(in the rows, 128 means zero)
Each row has a class, written after it, and each block has its own classes.
[121 142 137  75  91 114 127 129 130 119 109 114 154 111 113 141 130 155
 109 119 145 116 149 140 163  91 121  71 125 132 105 198 143 104 130]
<105>
[ 63 147 141 128 118 120 122  84 102 123 114 151 252  94 135 132 166 164
 150 171 143 123 143 140 166 117  81  75  68 135 133 164  89  95 117]
<69>
[124 126 147 154 180 108  92  58 120 127 126 103 114 118 124 191 110 133
 104 152  99 150 142 175 176 137 130 136 168 134  88  51 130 130 123]
<20>
[111 104 145 111 139 148 117 149 115 119 141 119  86 136 140 107 110 139
  93  90 122 110 117 107  89 115 155 160 129 117 108 139 122 166 110]
<71>
[129 175 156 102 109 141 127 171 145  94 143 120 168  90 146 147 156 103
 181 159 162  81  96 141 113 137 109 160 141 133 186 108 139  79 156]
<20>
[109 127 136  84 102 130 152 138 130  92  97  91 190  86 141 159 169 131
 167 149 117 139 124 154 159 153  68 138  69 141 169 142 141 106 117]
<92>
[144  90 127 110 106 121 150  87 135 135  77 181  80  53 107 156 136 151
  78 131 154 176 141 123 163 121 161  94 111 151  59 134  78 169 112]
<79>
[ 93 101 119 171 179 160 190  80 107 115 156 161  43 128 134 115  87 153
 128  85  97 137 113 139 111 111 178 137 118 125  95 142  90 161  99]
<116>
[119 127 122  89 100 101 173 160 186  87 116 115 145 129 158 133 131 122
 107 112 133  58 163  73 117  81 117 177 100 143 135 150 143 130 149]
<71>
[ 80  78 137  97 119 151 119 126 137 125 105 149 100  93 131 145 141 144
  65 105 127 134 111 123 130 182 119 168  82 157 102  87 124 164 116]
<178>
[111 160 145 120 205 133 109  51 126 157 140 111 138 171  91 117  79 119
  91 118 150 132 123 142 155  84 122 121 177 148 101  96 126  96 118]
<181>
[145 121 145 148 129 179 135  73 158 118 120 124  93 169  99 147 113 136
 123 108 136 141 116 142 120 166  80 110 112 142 129 118 155 125  95]
<116>
[ 95 124 126 148 149 150 130  92 113 131 146 172 111 112 125 124  82 156
 122 118 114 118 138 134 123 127 134 117 143 132 109 160 130 146 122]
<181>
[107 128 161 169 169 157 142  41 106 116 124 151  65  75 131 119 118 169
 111 154 140 144 114 123 137 162 168 134 136 160 129 118 130 204  87]
<71>
[109  94 117 117 117 150 113  84 127 123 136 158  96 147 116 101 151 146
  54 119 133 139 105 110 119 134 165  92  99 131 110 119 114 171 102]
<105>
[ 85  57 116 139  93 135 165 118 160 130  63 195 141  56 129 177 149 126
 103 138 158 129 109  92 138 102 156 114  90 169  68  92 113 147 130]
<195>
[152 149 166 123  70 166  96 167 140 102 117 152 125  83 169 219 154 107
 163 132 145 100 105 177 121 176  67 145 129 126 165 117 145  96 158]
<69>
[114 101 165 188 132 152  83  45 142 124 130 116 122  91 112 134 134 170
  85 101 142 128  92 127 122 162 175 110 110 149 110 152 147 146  78]
<178>
[105  97 150 117 176 171 194  56 130 129 108 108 112 103 156 131 104 130
 115  69 137 137  94 123 110 127 142 212  94 132 118 153  99 154 106]
<98>
[ 78  66 155 117 108 105 100 103  85 112 120 135 180  27 149 158 166 162
 127 146 128 111 156 140 155 107 106 123  91 119 167 153 128 149  99]
<20>
[ 95 114 169 168 199 128 144  79 130 122 128  95 155 150 115 180  99 121
 136 108 116 143 138 160 158  53 112 149 166 132  92  74 127  91 125]
<20>
[116 116 136 130 124 143  74 127 103 127 140 145 110 123 122  96 145 128
  83 119 136 125 108 139 129 178 143  87 105 136 136 141 115 109 109]
<178>
[128 101 128 126  98 149 195 155 178 109 128 112 110 103 144 163 115 113
 151 116 147  86 149 140  94  84 139 168 108 125 141 130 162  84 128]
<20>
[118 115  77  90 103 139 166 137 192 110  95 127 129 172 207 146 117 122
  75  94  87  89 107 140 105 126 136 217 116 125 137 154 113 130 167]
<181>
[ 76 113 156 133 204 128 155  96 137 154 108 129 145 154 128 148 116 125
 132  98 134 142 147 142 153  97 126 179 115 131  99  54 110 116 122]
<71>
[115 126 154 143 179 134 116  75  95 178 140  54 109 124 102 156  98 135
 108 114 171 125 131 171 171 110 143 166 120 142 142  93 160 106 112]
<178>
[121 117 114  95 123 132 171  74 124 115 109 124  98 121 135 118 104 137
 132 133 128 121 106 114 131 118 156 134 136 137 109 137 133 145 125]
<98>
[116  96 146 140 111 135 193  83 149 125 121 196 140  68 119 102 144 136
 107 122 149 138 151 100 113  93 174 133 107 134 100 123 137 160 146]
<79>
[157  97 145 123 211 149 121  98 125 154 115  96  72 130  97 165 111 132
 147 131 129 165 118 128 112 132 190 173 140 108 109  55 119 149  99]
<195>
[186 190 132 119  70 177 156 141 187 108 161 163  68 127 130 148 122 100
 182 142 135 142 102 153 127 190 102 135 154 138 160 101 164  80 191]
<92>
[151 113 105 122 123 113 167 137 163 127 105 113 114 139 171 147 125 119
 116  78 102 125 119 130 115 133 149 177 108 112 132 188 106 121 142]
<178>
[106 112 124 138 226 138 130 124 144 155 139 118 198 139 116 202 132 126
 141 120 105 157 140 162 140 105 123 157 110 112 112  77 129 112 112]
<98>
[174 154 141 126 117 169 131 175 137  97 177 114  75  91 129 230 131 122
 158 125 110 143 103 189 140 123  88 130 191 136 152 107 175  99 153]
<71>
[107 121 134  50 131 103 121 105 111 107  77 112 194 108 156 147 133 149
 157 145 105 113 139 125 160 111 119 122 113 115 141 182 112 103 135]
<195>
[126  87 148 141 182 111 125  84 122 147 117 130  80 109 114 169 143 131
  67  97 143 133 137 186 161 108 140 134 133 122  92  54 112 149  98]
<98>
[139 128 114 119 150 100 182 120 186  93 136 107 176 111 142 130 127 120
 138  96  44 184 135  98 124  86 148 159 151 136 102 176 124 118 134]
<79>
[103 118 137 165 144 122 136  63 132 133 122 163 100 119 103 102 128 154
 143 130 129 145 113 121 137 146 183  89 112 140  98  99 131 158  83]
<116>
[ 65 113 155 128 103 119 148 149 116  94 124 170 201  89 138 147 141 145
 154 125 115 107 150 132 149  94  87 104 109 130 126 152 145 120 139]
<20>
[126 137 117 109  85 115 137 187 190  72  97 100 114 152 174 103 171 123
  21 103 105 117 103  97 132 125 147 155 117 168 116 171  94 163 141]
<105>
[ 88  73 139 148 111 128 176  51 184 133 102 215 129  76 132 146 151 142
 102 104 132 141 141  96 119 132 196 127  62 137  54  73 136 165 111]
<69>
[149 126 111  87 113 146 186 134 167 131 108 155 144  82 112 159 152 132
 128 137 172 112 120 138  98 115 139 143 103 120 114 116 122 123 142]
<181>
[142  96 119 141 132 137 145 107 161  90 125  90 154 163 152 109 142 105
  74 112 102 135 109  76 106  72 151 165 121 149 161 158 133 151 117]
<79>
[151 199 149 118 144 169 205 149 145  68 154 113 121 105 121 165 142 132
 171 170 145 118 106 177 139 107  84 143 180 148 176 117 139  86 174]
<20>
[107  66 146 101 193 102 122  80 126 106 106 101 143 119 126 208 158 130
 158 138 106 126 145 133 132  73 146 181 132  96 125  23 122 138 126]
<105>
[ 65 113 156 165 158 156 107  95 116 104 133 170 145 124 100  87 124 183
 103 123 149  92 113  87 107 145 134 115  85 141 110 143 112 198  92]
<92>
[100  83 149  86 166 101 147  58 115 128  87 152 231  26 128 146 180 162
 142 156 106 182 146 121 143  95 138  95  97 108 112 172  82 134  92]
<195>
[117 116 145 191 223 120 160  96 122 150 151 136 104 133 103 145 114 150
 122 130  79 196 167 166 137  76 151 112 178 118 101  95 145 159  88]
<69>
[ 83  97 131 173 125 138 106  91 137 111 112 111 119 110 147 103 136 158
  86 100 130  94  88 123 130 167 161 146  99 160 127 142 126 159  87]
<98>
[ 91  70 144 151 128 141 123  58  97 111 122 125 103  86 129 117 123 150
 123 152 131 123 144  85 118 119 188 126  91 135 123 127 142 180  94]
<105>
[133  92  90 112 144 127 142 133 147 122  90 107 139 185 173 141 130 103
  93 121 101 122 124 100 125 110 159 168  81 122 136 137  89 129 134]
<195>
[188 171 144 111  57 184 157 212 179 107 150 126  67  96 122 185 148  96
 145 126 181 113 102 152 133 149  74 143 152 167 185 105 192  84 175]
<71>
[155 130  78 113 171 120 231 139 177 106  93  71 127 143 169 139 114 116
 146 109  72 153 128 131 124  92 164 194 131 134 157 194 122 116 128]
<181>
[ 90  88 123  63 111 123 160 110 151 122  83 181 126  89 114 184 139 150
 123 121 143 129 133 141 146 138 126 127  80 124  49  62  91 126 129]
<20>
[ 93 139 135 134 127 127 164  90 113  93 136 119 188  70 161 112 129 158
 151 168  78 165 128 132 137 106 127 120 147 132 127 201  99 121 131]
<20>
[153 142  94  81 150  90 187 137 164  81  82 116  94 139 148 165 125 149
 125 152 105 108 142 116 135  92 136 158 136 134 133 153  96 179 114]
<181>
[115 127 109 142 169 155 157 113 111 109 149 121  94 159 120  84  96 122
  78 117 132 104 109 108 115 110 114 123 148 155 136 162 123 148 116]
<98>
[115  92 122 172 139 105 118 126 130  99 143 106 162 164 186 127 140 105
  70  96  59 104 167 125 121 113 147 144  87 111 127 145 146 138 124]
<71>
[ 97  92 140 131 226 107 111  84 102 153 115 126 120 110 104 173 116 139
 128 122 124 145 150 122 158  99 205 147 124 119  87  65 127 161 110]
<105>
[104 128 166 103  81 109 105  88 143 112 141 152 147  30 122 157 152 163
 131 138 125 158 138 137 178 118  67 119 148 161 138 136 115 129 115]
<79>
[117 144 124 115 142 149 186  87 135 140 116 143 125 122 160  99  84 141
  89  98 138 104 131 137 100 123 140 169 108 109  94 212  89 148 145]
<92>
[152  88 112 139 126 124 152  86 184 118 100  83 123 133 172 138 134 110
 124 115  76 179 127 103 117 126 155 165 119 133 132 153 120 118 101]
<71>
[136 103 154 178 204 150 128  43 110 128 155 101 106 168  98 131 113 129
  99 125 123 149 135 139 108  84 104 120 171 115 114  86 122 136  96]
<71>
[137  78 160 118 205 120 126  88 109 149 103  93 117  88 103 194 125 132
 185 124 134 166 135 139 142 102 145 165 134 107 129  75 131 144  82]
<98>
[124 108 149 172 160 134 153  95 156 126 105 169 188  71 133 150 141 131
 149 133 101 164 138 113 129 119 183 116 130 128  92 140 137 119 150]
<195>
[113 115 114  80 115 155 194 169 146 123 106 196  98  82 140 152 148 124
  88 115 142 131 113 151 122 127 137 146 104 135  83 104  93 143 164]
<116>
[175 160 131 137  77 172 154 194 144  84 165 122 104  96 121 151 174 101
 148 134 132 147  78 148 121 175  93 118 133 155 180 132 158  89 166]
<178>
[187 173 133 136 106 177 138 158 155  83 147 124  84 113 144 196 142 100
 141 152 133  98  90 170 121 175  93 143 157 146 175 101 160  98 172]
<195>
[123  85 138 207 216 123 153  39 148 129 122  84 140 114 113 164 111 128
 138 130  91 165 151 141 137  97 163 156 135 131 106  88 152 129 101]
<92>
[138  89 109 107 100 115 148 126 122 142 131 176  64  57 111 126 144 123
  85 138 140 159 140 117 139  97 184  88 154 133  91 118 124 148 149]
<105>
[103  94 125 170 156 181 167  84 126 120 117 110 114 107 164 126 113 154
 116 147 123 121 116 117 108 126 181 186  93 141 151 151 114 155 121]
<195>
[100 115 135  69 108 124 147 128 112  80 116 107 161 119 137 161 149 148
 132 129 117 125 141 106 160  80  97 118  86 133 139 170 111 135 128]
<105>
[ 85  95 108 132 165 114 157 130 162  92 128 138 202 147 169 128 146 128
 113  90  65 135 114  82 112  80 136 163 108 126 126 183  75 116 144]
<178>
[ 95  91 139 127 206 126 134  83 140 139 138 128  74 188 103 136  97 144
  73  77 111 128 142 134 134  88 139 138 147 132  97  66 159 163  77]
<71>
[109  48 139 177  87 141  93  74  92 141 105 119  97 112 161 134 133 142
  71  95 152 104 110 121 128 116 196 128  69 124 114 138 132 175  93]
<71>
[133 147  80  72 127 127 175 179 189  94 118  88 145 186 141 142 125 120
  99 110  90 129 118 118 135 115  67 182 121 142 120 141  96 108 172]
<92>
[ 70  92 150  63  79 115  99 112 117  86 106 113 192  96 155 141 170 172
 108 137  84 155 137 126 198 110  82 142  86 137 130 132 103 135 156]
<92>

A new block, with new classes.
[140 140 123 100 126 148 139 137 107 109 206  65  98 105  85 109 125 121
 122 179 133 128 141 176  99 162 152 146  64 121 145 143 179  81  79]
<93>
[130 144 135 143 151 170  96 135  93 171 187 114 163 168 123 104 151  59
 144 164 161 157  75 155 191 124 125 102 218 179 151 100 107 146 122]
<168>
[140 139 137 149 151 151  93 136  88 178 198 113 154 156 113 113 146  54
 141 164 161 156  74 140 193 131 131 114 214 163 151  98 102 159 102]
<72>
[182 131  87 142 132 163 119 151 113  98 177 103 125 110  99 109 103 171
 107 162 116 142 147 159 101 136 141 146  70 107 154 136 186 126 110]
<155>
[122 138 141 126 135 176  95 107 118 167 207 118 158 162  95 103 141  72
 139 172 172 151  72 134 186 126 131  98 236 170 147  97 115 141 109]
<139>
[156 142 119  91 144 176 130 111 117 114 185  77 115 113  76 113 117 126
 137 173 123 123 118 169  91 162 134 125 100 115 154 126 169  91  94]
<168>
[162 132  99 115 131 166 120 134 127 111 146  93 131 113 100 127 106 173
 114 152 113 137 130 151  90 151 135 132 100 117 150 129 176 123 119]
<139>
[142 133 124 123 140 205  96 120 114 170 192 115 169 160 120  97 132  88
 132 147 165 189  62 118 176 117 128 118 252 172 171  91 111 161 112]
<93>
[103 122  76 206  97 162 158 199  82 111  77 107 108 108 184 153 137 185
  85 123 146 134  91 112 178  69 107 108  39 171 130 163  98 149 170]
<168>
[133 135 125 147 147 177  98 137 102 164 185 124 168 167 114  92 137  69
 143 158 165 173  78 141 183 122 128 121 232 169 145 103 120 161 120]
<158>
[144 134 122 147 148 174 105 146  94 166 192 111 163 149 122 114 129  72
 140 152 155 170  68 127 193 130 129 120 222 158 149 101 106 167 103]
<158>
[141 143 145 130 152 166 103 129  88 175 205  82 149 143 111 119 135  64
 149 153 155 160  57 131 187 138 121 125 234 157 168  89  94 166  85]
<155>
[ 89 142 138 180 112 169 137 149  90 155  97  68 103 116 178 148 152 166
 160 126 157 100  58 126 178  96 132  78  64 133 130 151  63 131 121]
<46>
[142 121 102 141 141 203  91 115 118 155 187 137 168 156 116  83 126  91
 123 149 165 197  74 129 186 119 132 118 241 164 158  97 129 162 120]
<75>
[139 133 119 132 137 212  98 105 120 178 186 106 163 156 104  99 135  78
 144 149 166 188  47 129 170 128 134 117 243 166 151  92 114 155 110]
<158>
[147 131 107 134 144 211  92 119 121 155 179 143 172 155 123  88 135  85
 131 144 165 197  74 128 170 106 129 126 237 173 146  99 122 165 125]
<100>
[146 140 135  87 150 165 128 101 120 134 188  68 114 108  61 120 123 105
 143 178 130 115 109 174  88 166 140 127 105 102 145 116 147  88  80]
<72>
[146 132 100 155 140 189  97 132 114 155 186 149 172 160 119  90 134  95
 123 144 161 190  84 139 194 115 130 133 228 168 157 103 126 161 128]
<155>
[139 135 138 136 142 168  91 129 100 173 189 105 160 158 109 107 142  67
 149 153 160 163  65 137 192 130 126 125 238 153 159  95 111 159 102]
<158>
[152 129 117 148 145 169  88 149  94 160 197 126 162 150 138  97 135  74
 129 156 152 180  81 130 198 125 130 128 202 162 162 100 118 168 113]
<93>
[169 135  95 132 135 161 134 160 106  94 154  86 124 115 107 121 100 182
 108 149 116 126 147 164  76 132 130 137  63 118 148 141 181 127 125]
<155>
[102 128 112 182 115 170 146 148 104 133  71  95 120 117 171 145 136 162
 129 109 158 134  54 104 174  89 107  85  96 148 126 142  82 154 134]
<158>
[ 93 131 126 169 106 170 126 130 106 136  57  67 115 119 159 152 147 169
 125 106 168 125  42 113 170  79  84  61 127 158 148 128  84 152 137]
<75>
[126 142 126 141 141 178 101 113 110 161 188 126 162 157  98  99 148  77
 133 161 174 158  84 146 177 110 125 108 226 177 145 101 112 140 113]
<155>
[131 155 136 100 133 153 139 122 109 105 187  69  92 108  85 108 128 125
 141 171 126 124 147 171  90 154 145 140  80 116 152 146 164  78  87]
<168>
[124 143 140 121 140 184  98 110 110 170 191 106 163 149 100 113 145  69
 138 168 171 157  70 122 166 116 124  92 239 180 144  91 104 146 104]
<139>
[ 93 146 154 170 118 166 141 124  88 167 106  56  93 112 161 158 151 147
 156 128 160 101  30 116 173 112 119  66  87 135 140 139  48 138  99]
<72>
[122 150 130  92 139 154 141 118 112 110 185  49  97 101  86 117 127 122
 150 164 127 122 133 176  94 163 148 137  90 106 140 140 152  75  77]
<46>
[134 137 124 135 143 180 102 104 109 160 200 130 157 146  91 103 139  78
 133 154 166 160  81 125 172 106 124 101 247 163 149 100 107 148 100]
<72>
[121 156 136  99 125 144 147 153  98 111 196  39  83  98  89 129 130 128
 145 168 131 103 142 173  91 161 153 144  62 110 149 149 161  77  73]
<46>
[148 127 105 133 153 204  99 106 111 164 192 133 167 150 100  96 133  85
 128 148 159 187  71 121 163 106 133 114 252 168 156  94 114 158 108]
<72>
[143 133 113 135 146 202  99 133 111 164 186 121 166 158 115 100 125  82
 141 149 159 180  66 123 170 124 131 124 221 163 154  99 120 165 120]
<158>
[164 131 116 112 129 165 113 139 122 115 172  69 116 121  98 121 113 162
 121 166 121 122 123 165  87 132 134 126  95 109 155 132 169 118 110]
<100>
[149 140 133  95 147 164 131 106 109 122 186  65 112 115  69 120 122 115
 137 175 130 112 118 168  79 149 132 114 103 113 149 122 154  87  80]
<72>
[105 125 121 175 108 164 138 131 102 143  90  77 112 116 166 141 146 154
 119 117 161 133  43 123 192  98 104  73 106 154 141 133  83 135 127]
<93>
[143 146 117  89 131 171 134 111 127 115 170  82 119 106  77 121 123 127
 130 164 124 132 129 166  89 159 132 142 108 118 147 126 160  87  99]
<168>
[143 137 129 143 150 179  93 124 103 167 184 121 166 156 117 101 140  66
 154 152 157 177  70 127 186 120 127 115 238 163 150  99 108 162 104]
<158>
[116 156 150  81 132 155 134 111 121 110 179  41  92 111  85 116 133 111
 145 169 138 119 121 173  79 152 129 130 107 119 149 134 148  79  76]
<100>
[ 91 133 124 178 120 161 143 124 101 139  72  75 108 117 154 147 144 159
 121 104 163 132  44 111 174  80  93  67 136 154 141 132  70 148 130]
<72>
[137 130 121 123 147 208  94 113 117 163 188 110 162 156 113  96 121  88
 140 146 164 182  57 121 175 128 125 110 244 158 169  90 115 165 110]
<75>
[123 140 131 129 137 182  95 114 102 164 185 105 155 155 104 112 144  94
 145 151 165 151  79 134 172 118 131 109 240 157 153 101 107 147 107]
<46>
[135 131 122 131 147 208  92 110 128 168 191 127 165 167 116  90 136  70
 135 160 170 196  60 125 172 123 142 111 232 183 156  92 126 157 126]
<139>
[120 118  77 198 103 174 153 191  81 120  95 101 114 100 186 148 133 177
  88 126 148 143  81 110 177  76 119 101  33 167 128 156  96 148 149]
<93>
[138 136 124  87 125 178 113 111 121 116 151  57 119 122  81 127 119 147
 130 159 133 122 114 168  77 151 121 125 105 114 158 120 165  99 103]
<75>
[127 152 135  99 120 139 138 126 113 113 187  59  95 106  92 107 130 124
 142 166 130 129 138 169 105 166 148 149  79 114 151 144 161  72  68]
<93>
[ 97 130 123 167 111 153 141 136 110 130  76  85 107 112 172 144 142 156
 121 104 155 134  47 107 189  94  93  88 136 144 144 133  70 149 125]
<100>
[ 93 145 133 186 111 169 143 147  90 145  86  79 110 117 184 149 145 173
 143 111 158 117  54 122 177  99 112  91  78 143 136 148  64 154 126]
<155>
[ 88 145 145 180 118 174 139 144  85 154  93  55  96 118 182 145 149 164
 163 123 161 102  46 125 178 102 127  71  69 134 138 148  60 140 123]
<46>
[108 115  74 200 103 165 154 192  88 106  92 119 109 105 192 141 135 174
  89 131 147 135  93 111 172  66 116 106  31 162 114 164  93 146 154]
<100>
[152 128 106 142 132 202  97 131 112 157 188 136 171 156 127  94 125 104
 121 137 159 196  76 125 193 122 127 128 233 163 166 101 129 163 119]
<93>
[ 90 141 126 191 112 165 147 156  87 141  86  81 107 112 192 144 140 178
 142 112 154 117  57 119 173  98 111  95  60 141 131 154  71 155 128]
<155>
[147 146 128 100 136 172 131 110 123 114 175  77 119 117  74 111 123 132
 135 161 134 131 125 175  86 152 136 136 113 114 154 124 165  92  86]
<155>
[101 131 117 177 118 167 145 135 111 138  84  82 111 112 171 137 135 155
 135 110 155 141  38 106 188 110 109  88 119 136 142 136  75 153 119]
<158>
[176 126 101 121 131 154 123 156 124 114 172  86 127 111 109 121 103 164
 109 164 114 133 134 160 100 153 140 141  85 105 166 130 175 121 110]
<93>
[125 150 133 100 136 152 139 128 110 111 187  52  89 103  91 110 128 124
 153 171 129 119 142 172  84 160 157 144  76 105 152 144 162  76  74]
<46>
[151 132 115  99 134 164 118 116 135 116 165  95 130 118  79 120 122 131
 125 175 125 137 127 166  94 165 142 138 101 114 146 122 177  95  98]
<139>
[146 128 111 134 135 204  98 125 110 160 186 121 165 150 119  96 127  97
 126 143 160 187  67 120 175 121 128 126 233 166 167  96 124 164 111]
<93>
[138 152 142 100 124 147 138 137 108 110 192  45  97 102  81 118 119 133
 143 174 131 114 131 164  90 163 145 139  76 115 151 140 175  92  70]
<139>
[153 130 105 121 130 159 120 144 123 110 160  76 123 120 102 107 108 161
 118 163 125 134 135 174  92 147 132 126  92 117 152 133 183 113 119]
<75>
[ 95 139 134 174 111 177 148 159  89 148  97  62 101 113 182 153 137 162
 148 122 151 117  35 111 171 114 118  88  62 132 130 149  61 155 121]
<158>
[ 99 126 119 174 113 165 134 127 111 131  74  86 112 115 160 139 140 165
 122 108 163 135  50 118 196  90  99  63 122 146 141 135  82 145 136]
<75>
[127 151 130  98 123 136 138 131 108 112 207  56  85 101  86 114 128 122
 145 177 122 108 132 176 103 176 147 154  67 104 151 149 171  79  67]
<168>
[168 131  89 126 129 150 124 146 126  94 162 108 122 119 104 112 110 167
 102 156 108 140 148 167 112 144 135 139  84 109 153 141 180 110 134]
<168>
[140 131 122 134 144 203  87 107 121 166 183 127 166 159 113  93 136  79
 135 156 163 191  65 126 176 123 137 112 230 171 153  91 123 157 122]
<139>
[ 93 139 137 183 103 175 142 141  97 147 105  67 100 111 178 138 144 158
 144 131 161 119  41 122 182 110 124  77  61 145 129 146  78 140 119]
<139>
[109 121  92 201 114 161 159 174  87 128  99 100 105 103 165 148 135 157
  99 133 155 134  77 114 175  81 121  98  48 159 122 154  85 146 144]
<72>
[ 97 127 107 196 120 151 146 146 108 130  60 108 111 112 165 151 145 159
 107 105 160 146  63 110 194  78 103  80  99 153 130 142  75 148 147]
<72>
[143 135 110 138 142 209  98 121 118 158 164 126 170 158 119 101 129 108
 130 127 165 194  69 124 164 112 126 139 240 168 169  96 123 176 124]
<155>
[158 134 101 132 124 156 114 152 122 103 154  96 126 125 110 117 116 175
 113 164 124 127 143 171  98 127 129 126  83 116 142 145 177 116 123]
<100>
[145 150 124  93 135 174 130 122 114 119 163  56 121 111  75 126 122 142
 132 160 129 121 116 171  72 154 125 135 108 118 158 118 157  98  88]
<155>
[165 133 106 117 139 165 125 159 110 109 165  71 121 116 106 122 103 163
 123 158 114 122 140 163  76 143 141 131  75 108 150 131 174 120 126]
<46>
[131 131 110 142 150 216 103 127 109 164 174 128 169 158 116  97 134  84
 139 145 172 184  81 132 161 108 141 118 225 181 142  99 126 157 133]
<46>
